Here is a tiny trained network, its code and every weight. The questions are about switching its units off for an input and a target symbol, where a switched-off unit gives its printed mean instead of its output.

import numpy as np


def w(rows, s, z=0):
    codes = np.array(rows[::2]) - 128.0
    scale = np.full(codes.shape[1], s)
    scale[-1] = z or s
    return codes * scale


def f(y):
    return np.maximum(y, 0)


def softmax(a):
    e = np.exp(a - a.max(-1, keepdims=True))
    return e / e.sum(-1, keepdims=True)


def log_softmax(a):
    a = a - a.max(-1, keepdims=True)
    return a - np.log(np.exp(a).sum(-1, keepdims=True))


def net(x, mask):
    ids = ['ΛΞαβεζηθμπτφψ'.index(c) for c in x.split()]
    T = len(ids)
    res = E[ids] + P[:T]
    u = 0
    for l in range(3):
        r = res
        for j in range(2):
            rows = slice(4 * j, 4 * j + 4)
            q, k, v = (r @ M[l][rows].T for M in (Q, K, V))
            z = softmax(np.where(np.tri(T) > 0, q @ k.T / 4**0.5, -1e9)) @ v
            o = O[l][rows]
            res = res + np.where(mask[u + j], z, o[:, -1]) @ o[:, :-1]
        u += 2
        y = f(res @ A[l][:, :-1].T + A[l][:, -1])
        res = res + np.where(mask[u : u + 4], y, B[l][:, -1]) @ B[l][:, :-1]
        u += 4
    return log_softmax(res[-1] @ U[:, :-1].T + U[:, -1])


Q, K, V, O, A, B = {}, {}, {}, {}, {}, {}
E = w([
[107,108,137,116],'Λ',
[117,140,159,106],'Ξ',
[167,39,58,221],'α',
[168,141,57,217],'β',
[65,122,138,207],'ε',
[173,179,119,75],'ζ',
[142,136,99,122],'η',
[166,131,139,190],'θ',
[206,44,52,3],'μ',
[56,172,201,70],'π',
[122,201,65,181],'τ',
[172,63,61,106],'φ',
[106,173,203,126],'ψ',
],0.0058)
P = w([
[77,166,100,152],'0',
[212,21,206,79],'1',
[36,24,11,82],'2',
[157,238,98,169],'3',
[236,53,203,135],'4',
[56,35,15,53],'5',
[156,253,106,151],'6',
[223,58,202,140],'7',
[62,32,21,40],'8',
[149,251,110,150],'9',
[222,59,202,146],'10',
[59,31,27,38],'11',
[154,243,93,150],'12',
],0.0043)
Q[0] = w([
[227,194,206,38],'0.h1',
[27,184,74,195],'0.h1',
[136,238,215,100],'0.h1',
[13,60,36,167],'0.h1',
[216,50,80,31],'0.h2',
[31,253,185,227],'0.h2',
[220,16,55,37],'0.h2',
[28,218,178,229],'0.h2',
],0.005)
K[0] = w([
[173,73,244,9],'0.h1',
[21,167,77,237],'0.h1',
[48,165,254,27],'0.h1',
[87,127,12,236],'0.h1',
[185,17,43,39],'0.h2',
[59,222,251,219],'0.h2',
[173,6,13,41],'0.h2',
[53,238,234,230],'0.h2',
],0.0045)
V[0] = w([
[7,233,130,38],'0.h1',
[253,3,149,211],'0.h1',
[145,224,236,40],'0.h1',
[37,140,188,189],'0.h1',
[215,71,184,137],'0.h2',
[179,233,197,162],'0.h2',
[34,234,116,64],'0.h2',
[41,250,204,47],'0.h2',
],0.0038)
O[0] = w([
[43,246,154,34,235],'0.h1',
[233,2,121,225,39],'0.h1',
[170,210,243,65,252],'0.h1',
[175,111,79,5,109],'0.h1',
[179,11,210,222,129],'0.h2',
[151,227,237,205,57],'0.h2',
[50,236,152,64,187],'0.h2',
[58,228,210,72,208],'0.h2',
],0.0034,0.00032)
A[0] = w([
[161,165,250,208,232],'0.n1',
[203,237,246,207,252],'0.n2',
[3,223,63,39,185],'0.n3',
[200,215,235,162,207],'0.n4',
],0.0043,0.0023)
B[0] = w([
[239,191,193,123,220],'0.n1',
[234,229,225,239,252],'0.n2',
[41,231,73,1,230],'0.n3',
[202,181,219,224,222],'0.n4',
],0.0045,0.0033)
Q[1] = w([
[61,236,156,44],'1.h1',
[233,82,184,227],'1.h1',
[240,37,165,243],'1.h1',
[15,202,110,25],'1.h1',
[23,55,131,71],'1.h2',
[2,60,151,82],'1.h2',
[14,53,176,93],'1.h2',
[141,209,132,243],'1.h2',
],0.0042)
K[1] = w([
[25,61,94,55],'1.h1',
[168,240,180,202],'1.h1',
[235,247,192,229],'1.h1',
[42,4,65,50],'1.h1',
[73,18,65,59],'1.h2',
[48,23,54,76],'1.h2',
[26,31,27,72],'1.h2',
[119,161,140,240],'1.h2',
],0.0048)
V[1] = w([
[41,50,11,64],'1.h1',
[17,2,109,34],'1.h1',
[93,86,51,30],'1.h1',
[234,212,213,125],'1.h1',
[10,32,104,38],'1.h2',
[203,140,131,85],'1.h2',
[60,121,183,55],'1.h2',
[25,32,102,98],'1.h2',
],0.0041)
O[1] = w([
[40,223,103,35,35],'1.h1',
[15,147,173,33,35],'1.h1',
[113,195,129,29,81],'1.h1',
[253,69,172,188,224],'1.h1',
[16,33,202,86,2],'1.h2',
[227,148,173,105,161],'1.h2',
[92,54,123,37,127],'1.h2',
[6,50,200,145,7],'1.h2',
],0.0036,0.0041)
A[1] = w([
[205,64,122,1,251],'1.n1',
[71,22,85,137,94],'1.n2',
[16,30,185,131,162],'1.n3',
[22,36,184,130,163],'1.n4',
],0.0044,0.0032)
B[1] = w([
[246,3,96,33,255],'1.n1',
[150,42,231,241,153],'1.n2',
[36,28,190,226,173],'1.n3',
[41,34,187,216,171],'1.n4',
],0.0042,0.0033)
Q[2] = w([
[67,206,29,213],'2.h1',
[42,206,35,198],'2.h1',
[226,84,225,95],'2.h1',
[211,71,237,3],'2.h1',
[183,241,25,85],'2.h2',
[183,29,137,141],'2.h2',
[158,213,33,124],'2.h2',
[195,223,51,57],'2.h2',
],0.0038)
K[2] = w([
[229,223,209,223],'2.h1',
[199,227,209,248],'2.h1',
[97,32,69,53],'2.h1',
[46,51,60,3],'2.h1',
[138,65,20,47],'2.h2',
[110,191,131,183],'2.h2',
[100,88,51,54],'2.h2',
[139,85,20,41],'2.h2',
],0.005)
V[2] = w([
[102,58,40,42],'2.h1',
[135,204,48,210],'2.h1',
[114,21,55,10],'2.h1',
[148,223,151,231],'2.h1',
[221,81,224,79],'2.h2',
[216,25,25,59],'2.h2',
[83,222,253,245],'2.h2',
[117,21,5,37],'2.h2',
],0.004)
O[2] = w([
[175,55,89,60,121],'2.h1',
[50,188,60,167,98],'2.h1',
[182,9,104,63,142],'2.h1',
[61,225,118,175,115],'2.h1',
[202,22,166,96,255],'2.h2',
[220,88,27,29,192],'2.h2',
[43,104,213,253,137],'2.h2',
[176,194,53,22,48],'2.h2',
],0.0043,0.0027)
A[2] = w([
[179,2,138,132,88],'2.n1',
[205,7,135,151,2],'2.n2',
[182,84,238,176,137],'2.n3',
[12,53,172,61,181],'2.n4',
],0.0043,0.0031)
B[2] = w([
[139,233,201,81,249],'2.n1',
[17,253,227,25,252],'2.n2',
[161,35,224,210,254],'2.n3',
[40,11,39,163,193],'2.n4',
],0.004,0.0062)
U = w([
[95,90,139,150,48],'Λ',
[103,118,146,124,35],'Ξ',
[202,69,208,210,78],'α',
[172,53,38,205,237],'β',
[45,160,221,224,2],'ε',
[214,105,41,30,132],'ζ',
[155,89,51,126,159],'η',
[163,149,33,211,159],'θ',
[136,66,166,53,55],'μ',
[33,119,155,124,148],'π',
[76,254,201,28,191],'τ',
[136,101,217,101,64],'φ',
[75,87,122,132,251],'ψ',
],0.0048,0.0038)

Each question gives the input, a string of symbols that net reads in full, and the target symbol t.
The units are the heads (4 rows each of Q, K, V and O) and the neurons (one row each of A and B). Each row of codes is followed by its name. A weight is (code - 128) times the scale printed after its matrix; where a second scale follows, it is the last column's (O, A, B and U).
mask holds one flag per unit, layer by layer, with each layer's heads first. A switched-off unit (its flag False) gives its mean, the last column of its rows in O or B, instead of its output. The means were averaged over made-up inputs and are rounded, as every weight is.
A unit's drop is (log p(t) with every unit on - log p(t) with that unit switched off) / (log p(t) with every unit on - log p(t) with every unit switched off).
unit that matters most: the unit with the biggest drop
k most important neurons: the k neurons with the biggest drops, biggest first
top k neurons in layer l: the k neurons of layer l with the biggest drops, biggest first
heads that matter: for each layer, one digit per head in row order, 1 if its drop is at least 0.15 and else 0, layers parted by /
drop when u is switched off: that unit's drop, to one decimal
input ψ β Λ ψ τ, target α: top 2 neurons in layer 0 => (0.n2, 0.n3)
input ψ Λ π, target π: 2 most important neurons => (0.n2, 0.n1)
input θ ψ ψ τ ζ ψ η π, target α: unit that matters most => 1.h1
input π ψ ψ ε α π φ ψ β π ψ ψ π, target τ: 2 most important neurons => (0.n3, 0.n2)
input ζ ψ π β π ψ η, target τ: heads that matter => 11 / 10 / 11
input τ ζ μ ψ, target ζ: heads that matter => 01 / 00 / 01
input π π τ η, target τ: heads that matter => 11 / 10 / 01
input ψ Λ ζ, target ζ: 2 most important neurons => (1.n1, 0.n2)
input ψ β ψ Λ π ψ π π τ φ π ψ μ, target ζ: 3 most important neurons => (0.n2, 1.n1, 0.n4)
input ψ π ψ ψ φ, target α: heads that matter => 01 / 10 / 01
input α μ β ψ ζ π α ψ τ ψ ψ ψ β, target θ: top 3 neurons in layer 0 => (0.n2, 0.n4, 0.n1)
input π π θ ψ ε, target α: 2 most important neurons => (0.n2, 2.n3)
input ψ ψ τ, target τ: 2 most important neurons => (0.n2, 0.n3)
input μ θ τ ψ α ψ π β α π, target τ: top neuron in layer 1 => (1.n1)
input π ψ π ψ μ, target α: 2 most important neurons => (2.n3, 0.n2)
input ψ ψ π α ζ β ψ θ, target α: 2 most important neurons => (2.n3, 0.n2)
input ζ θ ψ μ θ ψ ψ β π ψ ζ, target α: 3 most important neurons => (0.n3, 2.n3, 0.n2)
input π ψ π β ψ θ ψ ψ ψ ψ α, target α: 2 most important neurons => (2.n3, 0.n2)
input β ε μ, target μ: heads that matter => 01 / 01 / 10
input τ ψ π Λ, target τ: top 2 neurons in layer 2 => (2.n3, 2.n4)
input Λ ψ τ π ψ π ψ π β μ ζ π ψ, target τ: unit that matters most => 0.n3
input ψ ψ ψ π π τ ψ β β μ μ ψ μ, target ζ: heads that matter => 00 / 00 / 01
input ψ π ψ π ε π ψ, target τ: 3 most important neurons => (0.n3, 0.n2, 1.n1)
input π ψ Ξ β, target θ: top 2 neurons in layer 0 => (0.n2, 0.n4)
input μ π τ τ ζ π Λ, target τ: 2 most important neurons => (0.n2, 0.n3)
input π μ ψ Ξ, target ζ: drop when 1.n1 is switched off => 0.3
input ψ μ Ξ ψ Ξ, target α: drop when 2.n3 is switched off => 0.2
